Here is a tiny trained network, its code and every weight. The questions are about switching its units off for an input and a class, where a switched-off unit gives its printed mean instead of its output.

import numpy as np


def w(rows, s, z=0):
    codes = np.array(rows[::2]) - 128.0
    scale = np.full(codes.shape[1], s)
    scale[-1] = z or s
    return codes * scale


def norm(h):
    return h / np.sqrt((h * h).mean(-1, keepdims=True) + 1e-5)


def f(y):
    return y / 2 * (1 + np.tanh(0.7978845608 * (y + 0.044715 * y**3)))


def log_softmax(a):
    a = a - a.max(-1, keepdims=True)
    return a - np.log(np.exp(a).sum(-1, keepdims=True))


def net(x, mask):
    res = np.array(x, float).reshape(1, 3) / 4 @ E
    u = 0
    for l in range(3):
        y = f(norm(res) @ A[l][:, :-1].T + A[l][:, -1])
        res = res + np.where(mask[u : u + 3], y, B[l][:, -1]) @ B[l][:, :-1]
        u += 3
    return log_softmax(norm(res)[-1] @ U[:, :-1].T + U[:, -1])


A, B = {}, {}
E = w([
[166,203,215,195],'x0',
[221,64,225,179],'x1',
[133,133,93,5],'x2',
],0.0023)
A[0] = w([
[254,101,224,72,41],'L0N0',
[210,153,218,67,1],'L0N1',
[188,109,142,231,68],'L0N2',
],0.0052,0.0036)
B[0] = w([
[255,113,57,98,250],'L0N0',
[221,197,107,147,125],'L0N1',
[28,96,125,118,216],'L0N2',
],0.0049,0.0011)
A[1] = w([
[114,78,98,192,119],'L1N0',
[76,118,126,195,3],'L1N1',
[253,80,126,152,59],'L1N2',
],0.0059,0.0043)
B[1] = w([
[169,102,153,88,205],'L1N0',
[174,127,255,225,70],'L1N1',
[186,80,106,129,254],'L1N2',
],0.0067,0.00092)
A[2] = w([
[146,80,126,91,30],'L2N0',
[162,166,190,168,1],'L2N1',
[253,94,85,66,60],'L2N2',
],0.0074,0.0038)
B[2] = w([
[49,145,104,227,114],'L2N0',
[12,192,46,140,117],'L2N1',
[218,255,39,252,255],'L2N2',
],0.006,0.0031)
U = w([
[176,229,206,43,2],'0',
[16,237,216,240,174],'1',
[87,2,231,229,169],'2',
[22,121,36,34,244],'3',
[243,192,52,235,239],'4',
],0.0081,0.0064)

Each question gives the input, the list of numbers given to net, and the class t.
The units are the neurons (one row each of A and B). Each row of codes is followed by its name. A weight is (code - 128) times the scale printed after its matrix; where a second scale follows, it is the last column's (A, B and U).
mask holds one flag per neuron, layer by layer. A switched-off neuron (its flag False) gives its mean, the last column of its row in B, instead of its output. The means were averaged over made-up inputs and are rounded, as every weight is.
A unit's drop is (log p(t) with every unit on - log p(t) with that unit switched off) / (log p(t) with every unit on - log p(t) with every unit switched off).
The circuit of an input: a set's keep is (log p(t) with only the set's units on - log p(t) with every unit switched off) / (log p(t) with every unit on - log p(t) with every unit switched off). Starting from all 9 units, units are removed one at a time, each time the one whose removal leaves the highest keep (on an exact tie, the one counted first), for as long as the keep stays at least 0.8.
units of the circuit, in order: the units of the circuit, biggest drop first
most important unit: the unit with the biggest drop
k most important neurons: the k neurons with the biggest drops, biggest first
top k neurons in layer l: the k neurons of layer l with the biggest drops, biggest first
input [8,-4,-1], class 1: units of the circuit, in order -> (L2N2)
input [3,-8,-7], class 1: units of the circuit, in order -> (L2N2; L1N1)
input [-2,-2,-5], class 2: 2 most important neurons -> (L2N2; L1N0)
input [3,-3,-1], class 1: 2 most important neurons -> (L0N0; L2N2)
input [7,-2,5], class 0: 4 most important neurons -> (L2N2; L1N2; L0N0; L1N0)
input [-1,0,-1], class 2: units of the circuit, in order -> (L0N0; L2N2)
input [0,2,-2], class 2: units of the circuit, in order -> (L0N2; L2N2)
input [-2,2,-2], class 2: units of the circuit, in order -> (L0N2; L2N2)
input [-6,0,-2], class 3: top 2 neurons in layer 1 -> (L1N2; L1N1)
input [-8,6,-5], class 2: 3 most important neurons -> (L0N2; L0N1; L0N0)
input [-6,-2,-4], class 3: 2 most important neurons -> (L2N2; L0N0)
input [5,0,-4], class 1: units of the circuit, in order -> (L2N1; L2N2)
input [7,-8,3], class 3: 2 most important neurons -> (L2N2; L1N1)
input [7,6,-6], class 2: units of the circuit, in order -> (L2N2)
input [-1,6,-5], class 2: 3 most important neurons -> (L0N2; L2N2; L0N1)
input [-5,-2,-4], class 3: 3 most important neurons -> (L2N2; L1N2; L0N0)
input [5,-7,-1], class 1: 4 most important neurons -> (L0N0; L2N2; L1N2; L1N0)
input [-4,-2,-3], class 3: 2 most important neurons -> (L2N2; L1N2)
input [8,-2,-3], class 1: units of the circuit, in order -> (L2N2; L2N1)
input [2,3,-4], class 2: most important unit -> L0N2
